Table B holds the same points as the rows below and some others, measured another way and shuffled. Each row below is followed by which row of B it is.
B:
1: [ 102 -151  160   -7   37  113 -263 -157  143   30  -37  373  384   65
  -31 -133 -102 -162 -292 -122  363]
2: [-122    9  -65    0 -282  338 -182   20 -201  -11  -72   28  309 -155
   24 -172   50   21 -193 -170  361]
3: [-173  -82 -246  -15 -399  300   35  176 -291  295   65  -88  -38 -110
  114 -216  -31  223  399  -67   42]
4: [-141 -176  -83  -11 -205  141   43   48 -189    2  161 -160 -171   84
   85 -357   60    6  216   45   55]
5: [ 143 -183  596 -124  476 -165  -42 -126  207 -161   95   75   75  205
   41 -290 -126 -214 -416  296 -181]
6: [-139 -140   54   79   29 -125  -85  -72 -172 -266  135    4  -11  181
   17 -193   14 -170   20  242   91]
7: [ 176 -163  512 -152  184   25  -45 -153  154   28   74  101  174  146
   54 -289 -107  -44 -252   71  -50]
8: [   0 -214  170    7  105   77 -251 -261  -62 -192   -9  298  497   57
   32    0  -41 -246 -389   55  337]
9: [-187 -391  204  139  100   35  -70 -202   -2 -709   89  124  119  124
 -168 -396  155 -384 -238  280  110]
10: [-103  -37 -103   -4 -185 -114  -39  116 -255   92  129 -146 -212  128
   85 -210  -13  -56  332  191  -13]
11: [ -71  152  190  -70   -6 -258   -1  124 -132   68  117 -172 -207  175
   65 -385 -130  -16  218  296 -215]
12: [ 136 -247  254  118  199  361 -221 -105  257  -94  -73  481  436 -155
    5  -55 -328 -105 -478 -124  291]
13: [   6 -119   25   74  -12  358 -105   94  -20   58  -50  172  150 -225
   93 -118 -268   30 -153  -38   96]
14: [ 119 -189  324  -76  199   29 -189 -182  277   29  -13  342  357  152
  -89 -235  -14  -48 -316  -74  271]
15: [-199 -227  170   81  120 -102   68  -27 -110 -443  197 -149 -195  167
   -3 -416   22 -182   57  385 -110]
16: [-307 -167 -366   33 -403  259   89  224 -370  117   67 -217 -158 -159
   57 -300   73  164  545  122   17]
17: [  57 -318  472  108  574  -43  -98 -143  271 -366  138  321  139  236
  -46  -59  -57  -99 -594   95    8]
18: [ -50 -384  199   99  208  183 -175 -226   42 -444   15  296  366   22
  -56 -103   37 -271 -488   79  259]
19: [   1 -345  393    8  474  -25   66   58   94 -362  181  -31 -279  191
   13 -239   73 -206 -469  261 -389]
20: [ -35  303 -112 -171 -327  110 -243   34 -277  421  -81  -46  278  -22
  136 -176  -15  145  -38 -211  372]
21: [ -45  -60  499  -94  366 -171    6 -128   88 -204  167   -4   79  275
   35 -388  -42  -47 -310  223 -123]
22: [ -25 -276  458  -75  349 -302   22 -252  -14 -373  256 -108  -31  376
   78 -335   17 -292 -144  439  -79]
23: [-219 -175  295  -21   69 -205  217   58  -92 -362  261 -410 -395  226
  -23 -623  110  -28  303  486 -287]
24: [-142 -158  -66  -13   25  -75  115  136 -158  168  163  -95 -260   88
  111 -300 -137  106  462  317 -232]
25: [-150 -358  121  119  367  276   24  184  115 -263   59  178  -47  -67
  -55 -143   35  -35 -459   54 -195]
26: [ -43 -117  162    0   72   28 -178 -124  -43 -125    3  186  324   48
    7 -136  -56 -153 -229   97  210]
27: [ -67   81 -182  -45 -336   91  -97  107 -399  303   82 -107  -41   40
  198  -32  -35  106  203  -67   88]
28: [-146 -120 -116    0   -3  574  128  386  -47  296  -80   24  -77 -409
   81 -292 -178  398   10  -58 -285]
29: [ -27  202   36 -139  -87   28  -43  196 -212  292   18 -225 -140    0
  153 -280  -59  150    8   35  -80]
30: [-164 -214   23  -77  -11  -68   72  -41 -351 -154  249 -359 -225  206
  195 -259  140 -141   91  295  -53]
31: [  -5 -158   42   43  123  141 -171    6 -168  -34   56  163  144   38
  133  155  -30 -114 -416  -41   72]
32: [  -3  -11  171  -61  168  135  -50  170  159  199  -57   86   72 -101
  -14 -316 -142  177 -122   26  -11]
33: [-165  117 -343  -59 -310  120 -101  183 -421  311   27  -93  -94   -4
  157 -143   29   75  150  -64   36]
34: [-121   23 -227  -37 -275  160 -174   14 -387  160   48  -68  134   28
  167  -10   86   18  -48 -137  317]
35: [-210 -108 -218    7 -139   -5 -185   42 -294 -158  -24  -28   64   13
  -35 -167  208 -275  -57  162  197]
36: [ -16 -196  454    5  358 -222 -113 -177   88 -514  114   84   64  276
  -70 -320   47 -406 -453  322  -45]
37: [-250 -124 -418   10 -297  134  -55   39 -417  140   88  -57  -21   12
  143 -178   35   -5  329   64  179]
38: [ -83 -107  132   72  180 -105 -245 -140  -48 -292   16  240  290  135
  -37  -78  -10 -284 -354  151  241]
39: [ 130  -58  294    5   27  290  -98   41  128  157  -15  316  210  -72
   41 -137 -274  108 -254 -169  -62]
40: [  11 -130  197 -127  149   46  -56  -27   71   87   73   80   37  197
  -13 -295  144   73 -265  -79   18]
41: [  30  190  -81  -36 -210  147 -212  168 -216  346  -62   57  112  -95
  139   -1 -164   77  -75 -140  136]
42: [-335  -83 -443   84 -339   12  -92   40 -534  -71  115  -95  -46   56
  116 -129   71 -171  327  178  171]
43: [  31 -144  227  -57   22  418   81  202  112  186    5   64  -23 -172
   46 -328 -151  214 -142 -105 -246]
44: [ -53  -81 -252   58 -270  439 -140  146 -278  230  -54  111  130 -220
  124   79  -47  187  -57 -230  184]
45: [ -88 -237    8   77   14  164 -231 -116  -66 -201  -24  310  380    8
  -50  -13   54 -206 -335  -31  309]
46: [-221 -202 -253  -11 -289  430  -40   90 -369  -47  -19 -100   85 -213
   94 -199  129  -54  -51  -12  104]
47: [-164 -223  -50  117  -20  -88    5  -54 -239 -240  198  -98 -183  190
   45 -202   61    5  244  257   69]
48: [  10  254 -119  -87 -212   96 -132  221 -289  398  -67 -146  -84  -95
  146 -125  -72  268   76  -61   53]
49: [ -54 -145  482   92  426 -231  -14 -124   40 -496  234   10  -73  302
   41 -256 -114 -210 -338  342 -139]
50: [-220   29 -209 -123 -184  169   12  191 -269  282  -21 -238   -1 -157
  110 -348   18  193  261  115   80]
51: [  84  124  181   20   70  244 -231   99   44  204 -159  291  386 -237
   59   -1 -335  130 -331 -100  144]
52: [-177 -326  293   45  374 -281  150 -201  -45 -510  337 -191 -291  381
   75 -525  -16 -186   87  539 -155]
53: [ -21  -90  398  -91  364 -303   -6   -3  144 -125  106  -41  -71  229
  -32 -417  -53 -137  -79  389 -156]
54: [-225 -488  222  208  214  -39   -1 -214   50 -677  244  215   87  270
 -124 -266   86 -304 -139  261   69]
55: [-109   96  -86  -70 -192  207 -107  139 -181  338  -27   93  202  -78
   91 -129  -86  169    3 -141   78]
56: [ -46   48 -264  -18 -247  416 -148  160 -251  407  -72  112  170 -231
  196  -28 -190  171  -45 -239  178]
57: [ -32   88   38  -78 -111  -33   -6  204 -270  150   93 -227 -295   79
  132 -223   -9   37   79  120 -234]
58: [ 109  -35  424  -30  210   65  -78   62  247   91  -13  202  183  -16
  -30 -219 -224   98 -218   28  -38]
59: [  10   87  -11 -172   91   48   67  368 -170  470   30 -321 -371  -73
  206 -205  -62  293   88  119 -298]
60: [-286 -365 -231  109 -217  251   22   26 -195 -181   95   34   23  -52
  -31 -287   90  -70  261  117  135]
61: [ -40 -385  214  144  304 -171 -244 -409  102 -511  141  393  353  321
  -58 -126  -41 -448 -316  213  419]
62: [-111 -279  248   74  248  -22 -100 -175   90 -374   74  240  247  148
 -100 -244   24 -169 -264  178  141]
63: [-167  -16 -448  -39 -358  467  -79  358 -411  352  -76 -111  -89 -264
  130  -19  148  171  -35 -233   28]
64: [-307 -100 -361   75 -392  181  -10  128 -446  -50   86 -191 -105  -82
   99 -252   39  -46  366  137  118]
65: [ -26  -26   -6  -83  -92  569  -42  299  -46  225 -182   56   88 -403
   40 -278  -83  144 -321 -161 -145]
66: [  39 -216  328 -145  229  -87  132  119    7   59  164 -196 -294  145
   91 -318   -9  -16   28  308 -402]
67: [-206 -412   28  132  177  206  -74 -174  -27 -490   99  238  174   95
  -65 -248  132 -215 -376   65  161]
68: [  10 -227  -48  156   28  152 -178   37  -37  -83   43  255   42   -5
   48   27 -154 -191 -165   -5  148]
69: [-146 -384  123  210  108  254  -14   86   33 -482  100  162  -58  -15
 -105 -178   56 -196 -309   70  -88]
70: [ -57 -178 -171  -62 -280  656  126  319 -261  459  -11  -57  -65 -381
  231 -102 -166  345  144 -158 -263]
71: [-384 -194 -287   46 -106 -152   45  108 -495 -261  254 -347 -338  217
  104 -200  265 -232  232  349  -55]
72: [ -62  128 -171  -97 -123  317 -198  324  -97  344 -229  101  149 -281
  -23 -155   35   88 -278 -181   60]

[ 104  -77  -27 -215  297  417   43   16  -84  -48  562  -85  285   77
   77   -2  162  146   29  148   90   43  184  289  -50 -158  196  -32]	65
[ 16   4  -1 -64   9 147   6  25  66  30  33  91 -15 -41 -92 -82 -73 117
 -11  23  -1  -5  62 -36  79 -34   9  60]	61
[  69  107  -12  -16   -4   -6   22   40   23  109  -30    1    7   52
 -147   -5 -131   12 -103  -62  -46  -24    7 -106  116    0   64  166]	53
[  78   78   12  -68   30   55   60    9  -61  137 -115  157  -58    2
  -54 -138  -51    5 -102   17  -39   15   18  -39    8   47  -11   34]	46
[ 105 -227 -186 -226 -122 -347  -45  -79 -145  160 -481  190 -283  -61
 -250 -102   55 -115    4  -55  -66  -76  -38 -172  -79  285 -178  -19]	24
[  53  -56  -30  -37   -5   31   57   -7    6   37  -94   54   47    2
 -163  -33   60    3   34  -38  -26  -35   -4  -20  -50   42   95   88]	59
[  54   93    1 -113   35   23   12    1  -75  121  -89  158  -87  -31
  -31 -143  -70    6 -116   25  -14   -9   41  -28   24   33  -34    1]	8
[ 124  -21  -96   -8  -61  -41   87  -30   -9  104 -167  120  -72   35
 -213   24   10  -11  -56  -94  -90  -49  -87 -144  -15   76   22  161]	6
[-124   41 -127  -55  -18 -385  -76  -11   46    7 -332  546 -106 -131
  -65 -712   84  -90  133   78  209  152   93  -25 -203   19 -322 -306]	25
[ 128 -142  -91 -184  176  205   40  -48 -101   -6  226   -1  109   41
  -38    6  199   44   61   84   -4   -9   92  160 -138  -12  150   11]	18
[  36  -27   88  -47   17  170   69  112   76  173    0   49 -106   -1
   75  -77  -68   54  -42  102 -129   36   99   15   94  -10   25   16]	69
[ -75  188  120   24  144  383  -62  101  177  -91  552  -17  120  -14
  194  -86 -148  247   -6  171   78   24  230  173  240 -291  110  -29]	54
[ 46  70  21 113 -58 145  11  20 103  15  99   5  23  45 -42  43 -97 149
 -11   3 -36 -43  32 -53 213 -51  87  83]	20
[  11   50   35 -117  -10   86   63  103   93  190 -131  112 -112  -81
  -68  -93 -128   23 -118  -20  -96   16   31 -113   50  -30  -12  102]	12
[ 119 -219 -103 -145 -125  -44   73  -40 -124  195 -381  194 -212  -30
 -207  -24   69    4  -77  -29 -138 -102 -103 -134  -22  225  -91   39]	52
[ 122  -61  -27 -123   -8   -3  224   36 -113  268 -376  354 -208    8
 -199 -208   27  -97 -182  -29 -150   20 -140 -111 -180  156 -132  133]	41
[  77  231  -22   40   17   72   12   -9   38   75    6   62   74   30
  -93  -63 -123   67  -95  -58   -1   16   23 -117  109  -60   96  113]	5
[  55   99  -77  -52   20  -54  -17  -32   31    7   11  100  -41  -24
 -122  -32  -50   -3  -26  -57   12  -32   24  -76   -2  -34   24   99]	27
[ -26   29   15  -88  136  245 -205   46  182 -164  629 -363  200  -11
  129  208  -88  207  153   99   86  -45  321  160  279 -244  272    3]	60
[  55 -200   -9 -307  196  332  -11    5 -132  -27  334  -34   42  -17
  -14   22   91  130   -5  158   17  -73  144  237  -24  -16   80    4]	37
[ 125   20 -121  -23  -84 -125   -2  -66 -112  144 -200  125 -163   54
 -157    5  -25  -13 -137  -39 -121 -124  -80 -134   74  134   -9   97]	21
[ 143 -184 -114 -136  -89 -182   67  -40 -152  253 -459  236 -257    3
 -135 -151   92  -97  -49   12 -150  -21  -57 -121  -92  264 -126  -32]	26
[ 142  156  -67  -59   30  -93   38  -54  -74  122 -161  164  -96   25
 -146  -97  -93  -62 -108  -68  -31   26  -12 -143  -30   73  -25  122]	7
[  69  145  -48  -85    2  -75   26   53    9  131  -14   79  -47   19
 -134  -24 -160  -13 -172  -97   -2  -17  -12 -136  106  -35  -36  139]	11
[ -47  257  -12   11   88  129  -79   60  220 -107  410  -67  208  -30
  -19   10 -151  141    0  -54  141   10  143  -10  176 -299  147   92]	64
[ -53  282   81   64  102  159  -33   47  149 -118  317   11  176   -8
  -30  -93 -174  114   -6   -4  133   21  127   44  131 -218  120  106]	63
[  14 -194   50 -274  256  512   19  101   74  -27  528 -178  179  -38
  106   66  112  178   95  183  -10   24  252  278  -19 -187  233    9]	68
[   6 -180 -227 -178 -185 -624 -254  -72  -14  125 -519   28 -268 -109
 -145 -133   38 -176  160  -44  -36  -76  112 -197   16  246 -106 -162]	71
[ 49 119  47  78 -11 117  72  68 113  99  51  40 -10  38 -10  -4 -94  56
 -64  -5 -86   1  25 -54 118 -72  93 113]	2
[  49  154   71  157    8  203   88   58  100   17  129   43  146  104
  -95  -67 -128  137  -40  -10   18   41   18  -35  171  -82   93  142]	72
[  31  -48   24   31 -109   37   10   15   45   97 -152   53 -157  -15
  -58   20  -50   55  -17   27 -144 -101    5  -64  124   80   42   65]	17
[  39  195   24   17   28   34   42   20   24   56   -9  152  -31   14
 -106 -126 -147   22 -110  -27    2    6    8  -70   58  -37   -2  132]	45
[ -12  142 -205  -30   54 -399  -61 -104   24  -53 -273  504   40  -84
 -129 -652  119 -118  188  -16  283  234   93  -83 -290   -3 -240 -248]	66
[  50  -19   17  -83   23   68  107   44   -3   31   28  113   26  -10
 -108  -22   -8   17  -40  -50   51  -10   -9    6  -12  -15  -20   64]	48
[   1    8   43 -254  290  332  -22   95   50  -81  589 -153  204  -13
   68   27  -10  104   25  108  105   34  245  247    6 -236  174   51]	10
[  47   46 -103 -210  200  157 -195  -12   66 -146  649 -283  175   -9
   91  218  -24  141   74   50  118  -55  272  144  162 -238  217    2]	39
[  32   22  -10  -51   -6    2    9    2    5   72  -90  103 -105  -28
  -85  -68  -37    0  -39   14  -70  -54   25  -34   10   33   27   75]	34
[  79    2  -18   -5  -32   41   40   11   71   90  -96   58  -96    8
 -135   -7  -76   29   -7  -21 -105   -7   18 -112   49   38   43  153]	4
[  11   42   66  -86   62  148   80   47   10   42   41  169  -50  -52
  -20 -112  -42   37  -59   39    8   -1   43   49  -23  -41  -18   38]	44
[ 118 -112  -89  -93 -107  -47   97   11    8  232 -347  113 -159  -26
 -188   20   21  -33  -71  -88 -181  -43  -82 -199  -24  127    7  124]	13
